Here is a tiny trained network, its code and every weight. The questions are about switching its units off for an input and a class, where a switched-off unit gives its printed mean instead of its output.

import numpy as np


def w(rows, s, z=0):
    codes = np.array(rows[::2]) - 128.0
    scale = np.full(codes.shape[1], s)
    scale[-1] = z or s
    return codes * scale


def f(y):
    return y / 2 * (1 + np.tanh(0.7978845608 * (y + 0.044715 * y**3)))


def log_softmax(a):
    a = a - a.max(-1, keepdims=True)
    return a - np.log(np.exp(a).sum(-1, keepdims=True))


def net(x, mask):
    res = np.array(x, float).reshape(1, 7) / 4 @ E
    y = f(res @ A[0][:, :-1].T + A[0][:, -1])
    res = res + np.where(mask, y, B[0][:, -1]) @ B[0][:, :-1]
    return log_softmax(res[-1] @ U[:, :-1].T + U[:, -1])


A, B = {}, {}
E = w([
[67,119,42,137,166,120,110],'x0',
[140,139,129,126,132,133,121],'x1',
[117,114,150,112,110,141,119],'x2',
[153,57,118,195,157,154,137],'x3',
[122,121,131,131,128,127,134],'x4',
[112,141,111,126,83,245,167],'x5',
[127,135,119,147,134,113,135],'x6',
],0.011)
A[0] = w([
[166,142,129,159,119,187,140,152],'neuron 0',
[93,174,104,184,31,143,215,185],'neuron 1',
[138,110,200,133,169,51,108,59],'neuron 2',
[144,127,69,141,162,251,104,71],'neuron 3',
[133,138,122,155,79,148,188,165],'neuron 4',
[201,134,184,144,63,123,148,28],'neuron 5',
[185,70,153,194,155,155,121,74],'neuron 6',
[87,255,166,69,52,61,172,105],'neuron 7',
[232,138,201,110,106,120,233,2],'neuron 8',
[145,149,119,96,116,221,131,97],'neuron 9',
],0.0086,0.0033)
B[0] = w([
[190,87,157,106,163,135,61,201],'neuron 0',
[157,105,222,103,213,88,65,236],'neuron 1',
[118,113,230,127,175,59,45,209],'neuron 2',
[77,117,140,60,103,54,115,241],'neuron 3',
[101,169,134,57,210,174,94,192],'neuron 4',
[69,163,81,183,61,115,142,196],'neuron 5',
[164,90,7,50,22,135,153,209],'neuron 6',
[181,77,46,63,115,212,141,254],'neuron 7',
[2,199,135,172,62,43,186,227],'neuron 8',
[64,100,194,146,189,100,113,214],'neuron 9',
],0.0073,0.0056)
U = w([
[127,84,172,101,208,126,77,27],'0',
[161,87,92,106,156,146,182,252],'1',
[3,123,29,139,85,119,202,90],'2',
[196,43,7,48,74,176,185,37],'3',
[166,110,90,148,145,187,92,186],'4',
[168,103,93,144,152,186,136,184],'5',
],0.0076,0.0039)

Each question gives the input, the list of numbers given to net, and the class t.
The units are the neurons (one row each of A and B). Each row of codes is followed by its name. A weight is (code - 128) times the scale printed after its matrix; where a second scale follows, it is the last column's (A, B and U).
mask holds one flag per neuron, in row order. A switched-off neuron (its flag False) gives its mean, the last column of its row in B, instead of its output. The means were averaged over made-up inputs and are rounded, as every weight is.
A unit's drop is (log p(t) with every unit on - log p(t) with that unit switched off) / (log p(t) with every unit on - log p(t) with every unit switched off).
The circuit of an input: a set's keep is (log p(t) with only the set's units on - log p(t) with every unit switched off) / (log p(t) with every unit on - log p(t) with every unit switched off). Starting from all 10 units, units are removed one at a time, each time the one whose removal leaves the highest keep (on an exact tie, the one counted first), for as long as the keep stays at least 0.8.
units of the circuit, in order: the units of the circuit, biggest drop first
unit that matters most: the unit with the biggest drop
top k neurons: the k neurons with the biggest drops, biggest first
drop of u: that unit's drop, to one decimal
input [-6,5,2,-8,6,-7,8], class 3: unit that matters most : neuron 7
input [-4,-3,-8,5,7,8,-7], class 0: units of the circuit, in order : [neuron 1; neuron 9]
input [5,-2,5,-7,2,0,2], class 3: top 2 neurons : [neuron 7; neuron 8]
input [-4,-2,5,6,-4,8,-6], class 0: units of the circuit, in order : [neuron 9; neuron 1]
input [-1,5,7,6,-5,-1,-4], class 3: units of the circuit, in order : [neuron 6; neuron 1]
input [-5,-3,6,-7,-1,1,-2], class 3: top 2 neurons : [neuron 7; neuron 2]
input [6,4,-4,-3,-7,7,-6], class 0: units of the circuit, in order : [neuron 1; neuron 9; neuron 6]
input [7,7,3,8,4,1,6], class 3: units of the circuit, in order : [neuron 6; neuron 9]
input [5,-3,4,-5,-1,6,1], class 0: units of the circuit, in order : [neuron 1; neuron 9]
input [7,0,8,8,-7,-3,-6], class 3: top 3 neurons : [neuron 6; neuron 8; neuron 9]
input [-2,-6,6,-8,-1,-5,2], class 3: top 3 neurons : [neuron 7; neuron 1; neuron 9]
input [3,-7,7,8,-1,2,1], class 3: top 3 neurons : [neuron 6; neuron 8; neuron 2]
input [-6,2,-3,-7,-5,8,-6], class 0: top 2 neurons : [neuron 1; neuron 9]
input [1,4,0,8,6,1,-7], class 3: units of the circuit, in order : [neuron 6]
input [4,-1,3,-6,-3,7,6], class 0: top 3 neurons : [neuron 1; neuron 9; neuron 6]
input [-6,5,2,-4,-1,4,-2], class 2: top 4 neurons : [neuron 8; neuron 5; neuron 2; neuron 9]
input [-7,-2,-6,7,1,3,-3], class 2: top 3 neurons : [neuron 8; neuron 5; neuron 7]
input [-1,-3,7,6,-3,8,7], class 0: top 2 neurons : [neuron 1; neuron 9]
input [2,-1,5,-3,-6,6,6], class 0: drop of neuron 1 : 0.3
input [0,-5,-8,-8,5,2,-1], class 3: drop of neuron 7 : 0.8
input [-8,-2,-2,6,6,-1,7], class 2: drop of neuron 8 : 0.6
input [-7,-2,5,-4,1,-2,2], class 2: drop of neuron 0 : 0.1
input [0,2,-3,8,-6,-1,-1], class 3: units of the circuit, in order : [neuron 6]
